In the rows, zero is written as 128.
Facts:
bepek Ξ:a μ:fodrol Ψ:rekli
besafli Ξ:b μ:dobrasum,sakom Ψ:sigusko,tritralel,fluker
beson Ξ:a Ψ:fodrol
biskem Ξ:b κ:paboka,rurer,fleplusu Ψ:tritralel
bobram Ξ:a κ:tuklaton,zadil,plutik,pasko,kimam
braflok Ξ:b μ:besafli Ψ:klizem,rekli
brede Ξ:b
bregun Ξ:a Ψ:loplapok
bristu Ξ:a μ:skinus κ:kufel
brome Ξ:a Ψ:lubrogrul
brufor Ξ:a μ:gusten Ψ:vobru,goklepi
bubrun Ξ:a Ψ:pestam,tibil
budrun Ξ:b Ψ:kluba,tibil,midos
dades Ξ:a μ:skebol,sakom
daflin Ξ:a μ:dobrasum,fodrol,gapun κ:plubrar,sulen,trifa
deba Ξ:b μ:kuper,sodasti κ:stozo,leklus,namoges Ψ:nibak,sigusko,kledida
dobrasum Ξ:a Ψ:fluker
drakluplak Ξ:b μ:kuper κ:regeplar,grosta,pepi,stiges,stetus Ψ:sigusko,vuflor,gipi,tibil
dralu Ξ:a μ:moroskir,fodrol,pleflafal Ψ:stetus
drati Ξ:a Ψ:moroskir
dregar Ξ:a μ:vizum,grosta
drino Ξ:b μ:stasapor,grastogon κ:tuklaton,lusar,stozo,rotebril,tratril,trufik,gades
drizik Ξ:a μ:grosta κ:grotur,nibak,sitro,zikem,motri,klenis,tibrar,kiklal Ψ:rekli
dugras Ξ:b μ:sakom κ:kluba,dades,festenok,stufor,mogil Ψ:grina,gigol,kuper,sakun
duribre Ξ:a κ:regeplar,gusten,moroskir,klenis,pleflafal Ψ:paboka
feklos Ξ:b μ:sakom Ψ:festenok,trokletol,tibrar
feplo Ξ:a Ψ:rekli
festenok Ξ:a μ:gumi Ψ:statrur,tibil,rekli
flegren Ξ:a κ:neflak,navute,rosken,pliflun,fleplusu,vimis Ψ:dralu
flepli Ξ:b μ:sakom Ψ:dobrasum,trokletol
fleplusu Ξ:b μ:dobrasum,skidrovus
flestan Ξ:a μ:drino Ψ:kluba,kiklal
flipor Ξ:b Ψ:feplo,tibrar
fluker Ξ:a μ:fodrol Ψ:rekli
flustes Ξ:a μ:klunel Ψ:sigusko,kluba,rekli
fodrol Ξ:a μ:dobrasum κ:nodrar,klenis,flestan Ψ:trokletol
foplos Ξ:b κ:pestam,regeplar,flepli,rosken,midos,pliflun,pleten,grolo
fufan Ξ:a
fuvum Ξ:a μ:zofli,besafli Ψ:sigusko
gades Ξ:a
gapun Ξ:b μ:dobrasum,sakom Ψ:trokletol
gigol Ξ:a Ψ:vuflor
gipi Ξ:a μ:gapun Ψ:sigusko,rekli
goklepi Ξ:a Ψ:flustes,rekli
gokludo Ξ:a μ:fodrol
grastogon Ξ:a κ:fuvum,tratril,plutik,besafli Ψ:klizem
grevin Ξ:a μ:skinus,sunam
grina Ξ:b κ:dobrasum,kladra,tasin,trufik,zapezal Ψ:besafli
gripli Ξ:a κ:beson,tegral,brede,mogil Ψ:sigusko,kluba,klizem,rekli
grolo Ξ:b μ:brufor Ψ:grosta
groskil Ξ:b μ:lubrogrul
grosta Ξ:a Ψ:vobru
grotur Ξ:a μ:stiges,vetiflen,skidrovus Ψ:trokletol
gumi Ξ:b Ψ:goklepi,duribre
gusten Ξ:a
kefo Ξ:b μ:sisto Ψ:stasu,nidin,gades
kigur Ξ:b μ:stetus Ψ:flustes,fluker
kiklal Ξ:b μ:muskan,besafli Ψ:sigusko,kluba
kimam Ξ:a μ:momun,drizik
kiral Ξ:a Ψ:braflok
kladra Ξ:a μ:gapun
kledam Ξ:b μ:drizik,namoges,stetus
kledida Ξ:a μ:tretrom Ψ:rekli
klenis Ξ:b
klizem Ξ:b κ:dobrasum,grosta,stiziles,tavok,kuper
kluba Ξ:b μ:ninar,dobrasum,stasapor,stoska
klunel Ξ:b μ:skinus,fodrol Ψ:vuflor,rekli,lisil
kozeskar Ξ:b κ:tratril,tretrom Ψ:rekli,tavok
kufel Ξ:a μ:besafli Ψ:sekel
kuper Ξ:a μ:pasko Ψ:ninar,statrur
lafe Ξ:b μ:sakom,besafli κ:lusar,zadil,sitro,navute,dregar,mogil,pliflun Ψ:skinus,gipi
leklus Ξ:a μ:vizum Ψ:rekli
leski Ξ:a κ:kigur,pleflafal Ψ:feklos,vuflor,pleten
lezam Ξ:b Ψ:sigusko,stega
lisil Ξ:a μ:dobrasum,kluba
loplapok Ξ:a Ψ:zadil,dralu
lubrogrul Ξ:b μ:stetus Ψ:sigusko
lusar Ξ:b μ:stetus
luzuve Ξ:a μ:kefo Ψ:vizum,dobrasum,rekli
masifu Ξ:a μ:kluba Ψ:bepek,rekli,drati
midos Ξ:b μ:skegren,festenok
mogil Ξ:b μ:braflok,gapun Ψ:feplo
momun Ξ:b μ:fodrol Ψ:nibak,pleten
moroskir Ξ:b μ:midos,daflin Ψ:rekli
motri Ξ:a
muko Ξ:b μ:grevin κ:sigusko,zikem,gokludo,grevin,dralu Ψ:tavok
muskan Ξ:a Ψ:ninar,vobru,flipor
namoges Ξ:a μ:ninar
navute Ξ:b
neflak Ξ:a Ψ:sigusko,regeplar
nibak Ξ:a
nidin Ξ:a κ:pestam,sitro,kigur,brome,bregun,lezam,stiges,trifa,vimis Ψ:brufor
nimok Ξ:b μ:punikles Ψ:rekli,stetus
ninar Ξ:a
nizel Ξ:b κ:plubrar,rurer,trufik,dralu,groskil Ψ:sigusko,rekli
nodrar Ξ:a Ψ:dobrasum,stega,grastogon
nubrure Ξ:a κ:feplo,stasu,klenis,groskil Ψ:roklem,rekli,gades
nudrul Ξ:a Ψ:skinus
nuzun Ξ:b Ψ:statrur,rekli
paboka Ξ:a μ:trufik Ψ:moroskir,rekli
pasko Ξ:b μ:dobrasum Ψ:sakun
pepi Ξ:a Ψ:paboka,flustes
pestam Ξ:b μ:zadil Ψ:moroskir,rekli
pleflafal Ξ:a Ψ:moroskir,tibil
pleten Ξ:b μ:stiges
pliflun Ξ:a μ:pasko
plobri Ξ:a κ:grotur,plubrar,fuvum,stifli,stufor Ψ:lafe
plogro Ξ:a μ:vetiflen Ψ:tagro,brufor
plubrar Ξ:a μ:vetiflen,muko,stetus Ψ:skabo,vobru
plutik Ξ:b Ψ:kluba
pufle Ξ:b μ:sakun,kimam Ψ:vobru
punikles Ξ:a μ:bristu,stetus κ:grotur,rotebril,nodrar
raflus Ξ:b μ:drino Ψ:gripli
regeplar Ξ:b Ψ:paboka,flustes,flepli
rekli Ξ:a
roklem Ξ:b μ:skinus,festenok κ:budrun,grevin,tagro,tegral,dralu,tretrom,grolo Ψ:stifli,tegral,kiklal
rosken Ξ:b
rotebril Ξ:a Ψ:foplos,flustes,grina,dades
rudrum Ξ:b μ:vozos
rurer Ξ:b
sakom Ξ:a μ:dobrasum Ψ:gipi,stega
sakun Ξ:b μ:lafe,skidrovus Ψ:kluba
sekel Ξ:b μ:pleflafal
sigusko Ξ:b μ:tasin,kledam
sisto Ξ:b Ψ:bubrun,trokletol,sakom,rekli,gades,fluker
sitro Ξ:a Ψ:sigusko,tugrim,dralu
skabo Ξ:a κ:sigusko,plubrar,flepli,masifu,zapezal Ψ:vizum,goklepi,klizem
skebol Ξ:b μ:stuke,zofli,tavok
skegren Ξ:b
sketan Ξ:a μ:dobrasum,zadil Ψ:brufor
skidrovus Ξ:a μ:sakom κ:stasapor,pliflun,tritralel,grolo Ψ:pestam
skinus Ξ:a μ:dobrasum
skiru Ξ:a κ:kledida,grosta,tasin,flepli,brede,tibrar,kiklal,tavok Ψ:sakom,drati
skoplim Ξ:b μ:dobrasum κ:momun,midos,stega
sodasti Ξ:b μ:dobrasum,trufik,stuke κ:stasapor,vobru,tegral Ψ:gipi
stasapor Ξ:a μ:dobrasum
stasu Ξ:a μ:plogro
statrur Ξ:a Ψ:klizem
stega Ξ:a Ψ:pufle,tibil,rekli
stetus Ξ:a μ:dobrasum
stifli Ξ:a Ψ:rekli
stiges Ξ:a μ:kledam,besafli Ψ:gades
stimus Ξ:b μ:punikles κ:brome,vuflor,statrur,mogil,luzuve,tavok,vimis Ψ:fluker
stiziles Ξ:a μ:tuklaton Ψ:flustes
stoska Ξ:a μ:dobrasum,trininur,pasko Ψ:rekli
stozo Ξ:b Ψ:sigusko,vizum,gipi,kimam
stufor Ξ:a Ψ:regeplar,klizem
stuke Ξ:a μ:vizum,dobrasum,zofli κ:kigur,dades,fufan,gokludo,bregun,trifa
sulen Ξ:a Ψ:sigusko,moroskir,klenis,flipor,stuke
sunam Ξ:a Ψ:flustes,tibil,stega
tagro Ξ:b
tasin Ξ:b μ:kladra Ψ:zadil
tavok Ξ:a μ:klunel,skoplim Ψ:sigusko,skabo,sketan,stetus
tedeplus Ξ:a κ:tugrim,momun,brome,budrun,stifli,tratril,sketan Ψ:sunam
tegral Ξ:a Ψ:stasu
tesu Ξ:a μ:dobrasum,trininur κ:festenok,tritralel,fluker Ψ:sakun
tibil Ξ:a Ψ:feplo,gipi,rekli
tibrar Ξ:b Ψ:trufik
tratril Ξ:b μ:kledam
tretrom Ξ:b μ:vizum Ψ:klizem,gades
trifa Ξ:b μ:deba,brufor,skidrovus Ψ:statrur
trininur Ξ:a κ:gusten,beson,motri,rudrum,pasko Ψ:nibak,kluba,flepli
tritralel Ξ:a Ψ:sigusko
trokletol Ξ:a μ:sakun κ:kladra,midos Ψ:rekli
trufik Ξ:b μ:gapun,pasko Ψ:paboka,sigusko,gipi
tugrim Ξ:a Ψ:gipi
tuklaton Ξ:a Ψ:kluba,gipi,gigol
valom Ξ:a μ:nidin,kuper
vetiflen Ξ:b μ:fufan,brufor,fluker Ψ:ninar
viba Ξ:a κ:bepek,moroskir Ψ:trufik
vimis Ξ:b
vizum Ξ:a μ:stasapor κ:feklos,motri,sulen Ψ:pufle,tibil
vobru Ξ:a μ:nudrul
vozos Ξ:b μ:sisto κ:grotur,zadil,plubrar,klenis Ψ:klenis,grastogon
vuflor Ξ:b μ:flipor Ψ:sigusko,kluba,rekli
zadil Ξ:a μ:gusten
zapezal Ξ:b Ψ:lusar,rekli
zikem Ξ:a Ψ:vobru,lubrogrul
zofli Ξ:b Ψ:gades

Known rows:
tagro: [155 131 123 125 134 137 126 125 141 155 110 122 127 125 109  98 149 129
 165 124 103 129 117 111 100 128 116 103 115 169 112 129 108 123]
leski: [120 140 123 121 111 132 143 155 184 183 124 123 141 130 131 133 148 143
 146 152  97 179 118 113  92 146 108 101 173 168 177 162 116 147]
stiziles: [139 131 124 122 112 143 125 122 160 144 121 121 157 151 104  99 156 149
 149 128 111 148 118 108 110 140 108 100 113 157 116 128 108 120]
skabo: [123 135 122 146 110 130 130 132 158 166 128 122 139 140 130 140 160 129
 148 141 100 164 125 125  92 159 109 106 170 172 174 182 119 125]
tavok: [127 134 128 119 112 146 126 120 161 147 114 123 157 152 103 102 152 157
 149 128 108 150 113 107 112 145 109 102 114 158 118 129 109 122]
skebol: [142 132 123 119 129 154 122 122 137 150 109 120 127 122 112  98 148 131
 160 125 103 131 118 109 106 128 114 100 113 164 113 130 110 122]
stetus: [136 131 138 116 123 138 124 146 155 143 112 123 141 122 105 121 149 130
 153 125 145 142 113 110 128 153 106  98 112 159 113 125 109 163]
skoplim: [119 145 139 116 122 132 124 161 138 144 110 122 127 120 118 171 148 127
 152 126 100 140 120 119  96 145 142 101 188 162 145 128 129 149]
drakluplak: [118 147 123 117 108 155 125 156 141 186 109 123 127 123 140 129 143 132
 148 141  99 157 122 110  95 142 156 100 188 159 179 159 114 138]
skiru: [121 144 123 117 112 131 140 152 178 175 125 124 142 140 117 129 149 135
 147 149  99 176 122 116  95 152 122 101 176 161 164 159 118 141]
tibil: [135 133 124 142 109 132 129 119 182 161 137 123 152 150 106  96 148 161
 150 132 109 140 113 109 114 143 111 102 112 165 115 125 109 124]
festenok: [128 131 123 120 110 133 125 123 163 150 121 127 164 144 105  97 147 159
 150 126 107 145 114 107 108 139 112 100 114 160 115 128 108 121]
tasin: [136 133 122 132 110 161 123 129 140 156 110 121 129 127 116 100 147 130
 158 127 105 131 123 108 101 128 131 102 110 161 117 133 108 120]
klenis: [151 128 120 141 130 156 126 119 146 182 111 120 123 118 164 104 147 138
 163 137 104 137 112 110 100 128 103 102 114 197 167 160 110 147]
flestan: [146 132 123 123 116 148 124 121 161 148 125 123 158 143 108  98 154 150
 149 125 117 152 117 107 109 139 107 100 111 160 129 140 109 122]
pestam: [127 132 124 122 110 153 125 134 145 166 112 121 141 121 135  97 145 133
 154 127 104 131 117 110 101 126 137  99 111 172 116 128 108 122]
flegren: [120 150 125 120 111 129 143 165 185 173 121 124 150 144 105 126 151 131
 149 148  97 179 122 114  93 151 144  99 181 160 147 147 117 139]
motri: [151 131 121 119 132 132 128 121 172 153 125 124 131 138 104  99 148 153
 153 128 104 149 111 110 108 140 105 103 114 169 118 130 110 132]
raflus: [138 133 123 129 113 161 125 128 141 158 110 122 129 125 121  98 147 130
 158 127 110 131 124 109 102 128 124 100 114 161 115 133 111 123]

Rows:
No name comes twice in this set of rows, the named rows included.
[129 131 139 117 108 133 126 126 172 144 130 126 173 122 113  99 147 139
 150 125 138 137 113 109 125 140 108 100 112 168 121 125 106 123] => stoska
[118 148 130 117 107 140 125 162 140 155 109 121 128 122 124 148 147 129
 150 134 102 146 127 113  94 146 166 101 185 159 144 131 122 143] => sodasti
[131 135 124 120 110 177 121 136 139 152 109 123 128 134 121 100 146 139
 149 124 137 131 126 109 113 149 131  99 117 158 125 128 109 130] => lubrogrul
[118 143 124 115 109 130 133 137 174 165 130 140 151 124 103 157 158 159
 145 141  95 175 141 114  94 135 170 100 173 161 114 146 143 120] => skidrovus
[121 131 119 165 110 149 126 122 137 189 108 121 124 120 200 154 147 132
 147 151 101 150 121 123  92 137 105 119 154 194 249 227 120 130] => vozos
[121 141 123 122 109 131 138 145 175 176 123 123 137 136 122 131 151 142
 149 150 101 174 119 116  93 151 109 104 170 165 171 162 118 144] => viba
[119 133 124 125 111 133 152 120 141 157 112 125 144 119 151 186 152 129
 151 169 106 168 110 108  97 128 101 105 153 169 247 152 118 135] => fodrol
[140 133 124 146 109 131 126 121 174 149 127 122 141 165 101  98 152 157
 151 127 113 140 117 109 119 150 109 101 114 160 112 127 109 125] => tugrim
[121 134 123 158 109 130 126 120 141 179 111 124 127 122 165 126 147 132
 146 129 101 133 118 117  94 155 133 123 206 201 199 177 110 123] => nizel
[116 134 123 118 109 153 127 129 141 186 111 124 127 121 117 155 145 152
 148 148  93 156 141 114  93 129 179 101 181 161 116 164 146 126] => lafe
[121 152 123 116 134 131 126 172 151 181 111 122 127 122 124 133 145 128
 148 141  95 156 118 121  92 136 166  99 200 172 147 145 121 147] => foplos
[121 153 135 117 115 129 138 153 195 170 136 132 168 140 115 128 152 132
 146 129  97 171 115 110  92 158 144 101 208 174 174 148 109 125] => gripli
[151 133 123 137 123 134 120 121 135 144 109 122 128 153 103 100 163 132
 150 124 121 129 131 117 113 157 153 101 117 160 111 128 109 121] => tratril
[129 131 124 121 110 169 126 119 139 145 112 124 134 121 107 133 147 129
 173 126 109 132 129 108 118 127 116 102 115 161 112 125 124 122] => gapun

Now the same elements, written a new way:
Known rows:
dralu: [140 106 130 135 141 125 146  84  89 137 110 113  98 130 150 116 126  98
 146  85 128 128 121 125 123 117 153]
muko: [ 97 135  79 151 116 126 113 204 192 119 181 133 187 101 137 131 119 143
  99 124 107 145 158 122 169 149 196]
plogro: [131 123 142 137 126 124 130  97  84 135 113 120  93 158 145 118 133 112
 141 126 147 124 130 125 126 118 117]
fleplusu: [134 138 125 121 143  97 117 153 115 151 163 126 153  74 120 152 108 138
 115 162 129 106 107 117 111 151  89]
skidrovus: [ 58 159  90 161 123 151 114 169 117 123  79 158 203 168  99 102 169 123
 121  80  83 120 241  83 140 150 160]
luzuve: [133 123 142 135 132 130 130 100  81 129 106 121  97 158 140 119 136 111
 143 126 141 120 135 127 122 118 116]
nodrar: [127 125 167 130 120 149 139  87 118 112 112 121  86 157 130 128 133 135
 153 118 133 134 106 138 113 103 121]
stoska: [117 140 131 145 135 134 138  92  79 134 116 102 124 144 131 124 115 125
 156 124 169 100 119 106  94 111 106]
sisto: [153 122 140  99 145 118 122 151 145 119 154 145 106  87 129 159 117 136
 102 166 117 122 101 147 130 139  98]
stozo: [153 123 130  95 152 135 132 150 149 125 156 148 111  83 138 164 116 137
 100 157 126 120  98 137 137 146 114]
plutik: [149 120 131  95 154 142 131 151 153 124 163 147 109  83 142 167 116 138
  99 157 133 123  96 133 137 144 116]
viba: [ 80 145 109 164 103 149 125 140 175  90 102 128 163 176  99  98 144 142
 136  89 108 136 173 135 136 102 175]
valom: [141 121 141 132 126 130 135  90  87 139 107 120  97 157 140 119 137 112
 141 125 144 127 126 126 121 119 113]
nudrul: [194 133 158 144 133 173 138 101 117 112  96 127 107 167 123 156 116 105
 153 115 131 114 128 124 105 113 124]
masifu: [129 125 145 140 130 136 132  98  87 132 115 115  96 156 143 124 127 115
 150 121 149 124 126 121 121 116 121]
gumi: [152 126 139  98 146 118 121 149 145 119 154 148 107  85 131 156 118 138
 103 167 119 118  99 148 130 139  99]
dugras: [ 75 154 104 146 118 122 104 218 172 126 153 154 207  98 111 138 143 150
 101 120  64 138 192 103 155 172 166]
nibak: [143 117 149 117 125 139 143  81 117 129  96 128  98 154 119 117 141 126
 144 119 142 133 108 137 108 113 110]
flepli: [126 133 162 106 136 106 114 163 110 154 154 150 136  76 127 166 136 140
 114 152  87 130 126 111 128 171  99]

Rows:
No name comes twice in this set of rows, the named rows included.
[ 81 149  91 160 108 150 119 146 174  89  95 137 171 178  94  92 146 136
 130  90 103 129 190 129 135 106 174] => skiru
[106 119  48 132 132 170 144 200 205 144 185 132 194 103 161 145 115 142
  97 110 150 155 136  90 190 169 228] => drino
[ 70 153 138 182  64 112 107 135 195  85 110 114 171 179  76  79 146 160
 158  91  72 157 167 157 124  88 165] => duribre
[ 87 142  66 161 114 146 127 147 147 121 103 133 186 176 117  85 146 116
 124  87 125 135 200 106 153 127 191] => trokletol
[154 117 112 105 151 125 125 159 121 145 169 138 114  91 162 155 110 118
  97 166 145 124 110 123 152 158 124] => tretrom
[131 124 153 131 131 139 139  98 108 112  94 128  93 151 120 124 132 125
 139 119 131 113 130 145 114 102 106] => sitro
[ 84 162  37 150 135 125 116 197 180 138 163 127 241  85 104 127 104 149
 103 121 132 108 159  92 128 153 164] => skoplim
[ 91 137  83 171 102 134 124 135 153 120 112 117 173 172 122  86 137 122
 139  86 124 146 176 113 146 117 194] => bristu
[137 118 149 130 115 119 133  86  96 147 110 115 101 155 134 111 140 116
 149 120 142 136 119 128 116 118 118] => stasu
[ 83 152  86 161 101 127 114 144 176  94  84 141 184 178  77  76 153 134
 127  93  96 131 196 141 129 104 157] => nidin
[152 128 130 110 136  87 107 155 125 139 154 138 126  88 128 144 118 123
 102 171 115 122 118 138 129 147  92] => pestam
[ 78 125 120 193  60 138 135 143 180 125 151  83 163 187 142  98 131 162
 171  90 145 175 136 126 158 106 216] => punikles
[121 132 125 136 139 143 143  85  81 146 111 108 127 143 132 121 121 124
 154 116 170 109 113 101  98 116 112] => sketan
[147 131 120 108 147  96 107 163 117 133 158 142 120  89 137 143 118 115
  95 172 120 116 133 136 139 153  99] => grolo

